Here is a tiny trained network, its code and every weight. The questions are about switching its units off for an input and a class, where a switched-off unit gives its printed mean instead of its output.

import numpy as np


def w(rows, s, z=0):
    codes = np.array(rows[::2]) - 128.0
    scale = np.full(codes.shape[1], s)
    scale[-1] = z or s
    return codes * scale


def norm(h):
    return h / np.sqrt((h * h).mean(-1, keepdims=True) + 1e-5)


def f(y):
    return y / 2 * (1 + np.tanh(0.7978845608 * (y + 0.044715 * y**3)))


def log_softmax(a):
    a = a - a.max(-1, keepdims=True)
    return a - np.log(np.exp(a).sum(-1, keepdims=True))


def net(x, mask):
    res = np.array(x, float).reshape(1, 6) / 4 @ E
    u = 0
    for l in range(2):
        y = f(norm(res) @ A[l][:, :-1].T + A[l][:, -1])
        res = res + np.where(mask[u : u + 7], y, B[l][:, -1]) @ B[l][:, :-1]
        u += 7
    return log_softmax(norm(res)[-1] @ U[:, :-1].T + U[:, -1])


A, B = {}, {}
E = w([
[30,149,90,132,178,126,231,233,109],'x0',
[183,47,144,157,46,115,236,125,116],'x1',
[129,128,130,126,127,128,127,129,126],'x2',
[45,80,254,59,111,122,181,7,34],'x3',
[130,122,149,105,130,110,127,131,150],'x4',
[189,224,117,224,219,53,249,36,244],'x5',
],0.0077)
A[0] = w([
[211,108,127,152,85,141,46,118,145,47],'L0N1',
[199,104,109,156,107,135,78,249,150,24],'L0N2',
[82,135,112,146,120,133,158,240,150,2],'L0N3',
[177,168,109,148,131,134,135,155,163,100],'L0N4',
[155,88,104,126,89,135,70,221,112,41],'L0N5',
[92,172,105,138,155,133,40,156,153,23],'L0N6',
[209,39,112,159,62,135,184,189,138,22],'L0N7',
],0.018,0.0067)
B[0] = w([
[215,65,129,66,163,111,133,114,111,231],'L0N1',
[29,112,44,103,109,137,126,77,126,248],'L0N2',
[204,73,123,70,164,108,147,128,111,191],'L0N3',
[93,122,97,163,128,131,159,75,150,193],'L0N4',
[146,104,152,208,93,133,135,162,181,246],'L0N5',
[117,223,178,108,140,108,101,149,110,193],'L0N6',
[121,254,184,122,127,111,125,153,86,235],'L0N7',
],0.028,0.011)
A[1] = w([
[47,66,198,148,110,175,137,80,72,63],'L1N1',
[133,97,93,113,210,154,193,227,71,78],'L1N2',
[159,174,30,146,144,165,99,155,145,40],'L1N3',
[109,56,149,177,78,187,73,239,115,77],'L1N4',
[87,92,183,84,101,126,107,142,62,60],'L1N5',
[164,149,124,252,159,147,154,129,218,130],'L1N6',
[113,188,141,116,206,166,34,165,122,4],'L1N7',
],0.02,0.0042)
B[1] = w([
[57,136,29,89,127,110,116,102,83,252],'L1N1',
[226,50,184,76,118,130,22,57,99,203],'L1N2',
[28,53,166,131,123,137,153,51,83,165],'L1N3',
[203,155,113,229,176,176,192,156,229,232],'L1N4',
[102,137,124,182,121,130,133,125,232,254],'L1N5',
[168,92,126,180,87,185,100,252,197,226],'L1N6',
[112,184,188,141,75,130,185,179,21,192],'L1N7',
],0.015,0.0081)
U = w([
[5,92,10,129,114,121,127,79,149,135],'0',
[184,106,122,225,107,166,142,211,219,212],'1',
[107,233,205,112,114,109,117,182,39,196],'2',
[236,11,133,46,145,106,85,102,96,11],'3',
],0.012,0.0011)

Each question gives the input, the list of numbers given to net, and the class t.
The units are the neurons (one row each of A and B). Each row of codes is followed by its name. A weight is (code - 128) times the scale printed after its matrix; where a second scale follows, it is the last column's (A, B and U).
mask holds one flag per neuron, layer by layer. A switched-off neuron (its flag False) gives its mean, the last column of its row in B, instead of its output. The means were averaged over made-up inputs and are rounded, as every weight is.
A unit's drop is (log p(t) with every unit on - log p(t) with that unit switched off) / (log p(t) with every unit on - log p(t) with every unit switched off).
The circuit of an input: a set's keep is (log p(t) with only the set's units on - log p(t) with every unit switched off) / (log p(t) with every unit on - log p(t) with every unit switched off). Starting from the 12 units with the biggest drops (on a tie, the unit counted first), units are removed one at a time, each time the one whose removal leaves the highest keep (on an exact tie, the one counted first), for as long as the keep stays at least 0.8.
units of the circuit, in order: the units of the circuit, biggest drop first
unit that matters most: the unit with the biggest drop
k most important neurons: the k neurons with the biggest drops, biggest first
top k neurons in layer l: the k neurons of layer l with the biggest drops, biggest first
input [-7,5,2,7,4,0], class 0: units of the circuit, in order : [L1N1]
input [-7,7,-3,3,3,6], class 2: units of the circuit, in order : [L0N5 L0N3 L0N2]
input [-6,-5,0,4,2,3], class 3: top 4 neurons in layer 0 : [L0N7 L0N6 L0N5 L0N2]
input [7,-8,2,6,8,6], class 2: units of the circuit, in order : [L0N5 L0N2]
input [7,5,7,5,2,5], class 3: 2 most important neurons : [L0N5 L0N2]
input [-8,-8,6,-1,1,2], class 2: 2 most important neurons : [L0N6 L1N7]
input [6,6,-3,-7,-6,7], class 0: 4 most important neurons : [L0N4 L0N5 L0N1 L1N3]
input [1,-4,3,0,7,-4], class 1: 2 most important neurons : [L0N5 L0N7]
input [-5,0,0,5,-7,-7], class 1: 2 most important neurons : [L0N2 L1N4]
input [6,-1,4,0,-8,-6], class 1: 3 most important neurons : [L0N5 L1N4 L0N1]
input [-2,-5,-3,8,5,-5], class 0: 3 most important neurons : [L0N7 L0N5 L0N6]
input [8,3,-1,-7,0,5], class 3: 2 most important neurons : [L0N3 L1N2]
input [8,-8,-2,-7,5,6], class 2: 3 most important neurons : [L0N6 L0N5 L0N1]
input [2,0,4,2,-2,2], class 0: 3 most important neurons : [L0N1 L0N3 L0N7]
input [7,-2,8,7,8,8], class 1: 2 most important neurons : [L0N2 L0N1]
input [-1,-8,4,-3,0,5], class 2: units of the circuit, in order : [L0N6]
input [7,8,-4,-2,-8,2], class 2: 2 most important neurons : [L0N7 L0N1]
input [-8,-3,-1,-7,2,7], class 3: top 3 neurons in layer 0 : [L0N1 L0N5 L0N2]
input [-3,5,-6,5,8,-2], class 0: 3 most important neurons : [L0N5 L0N6 L0N1]
input [-5,-5,-8,-6,8,2], class 0: 3 most important neurons : [L0N2 L0N4 L0N7]
input [-8,5,1,-5,2,1], class 3: unit that matters most : L0N1
input [2,7,-3,3,-3,-6], class 2: top 2 neurons in layer 1 : [L1N6 L1N7]
input [-5,-1,-7,-2,-5,3], class 3: top 2 neurons in layer 0 : [L0N1 L0N5]
input [-7,-1,-1,-6,8,5], class 3: top 2 neurons in layer 0 : [L0N1 L0N5]
input [5,-6,0,3,-5,6], class 1: top 4 neurons in layer 0 : [L0N2 L0N1 L0N7 L0N3]
input [4,-7,6,-5,6,-6], class 2: top 3 neurons in layer 0 : [L0N6 L0N2 L0N3]
input [-1,-4,-7,-1,7,-7], class 1: units of the circuit, in order : [L0N5]
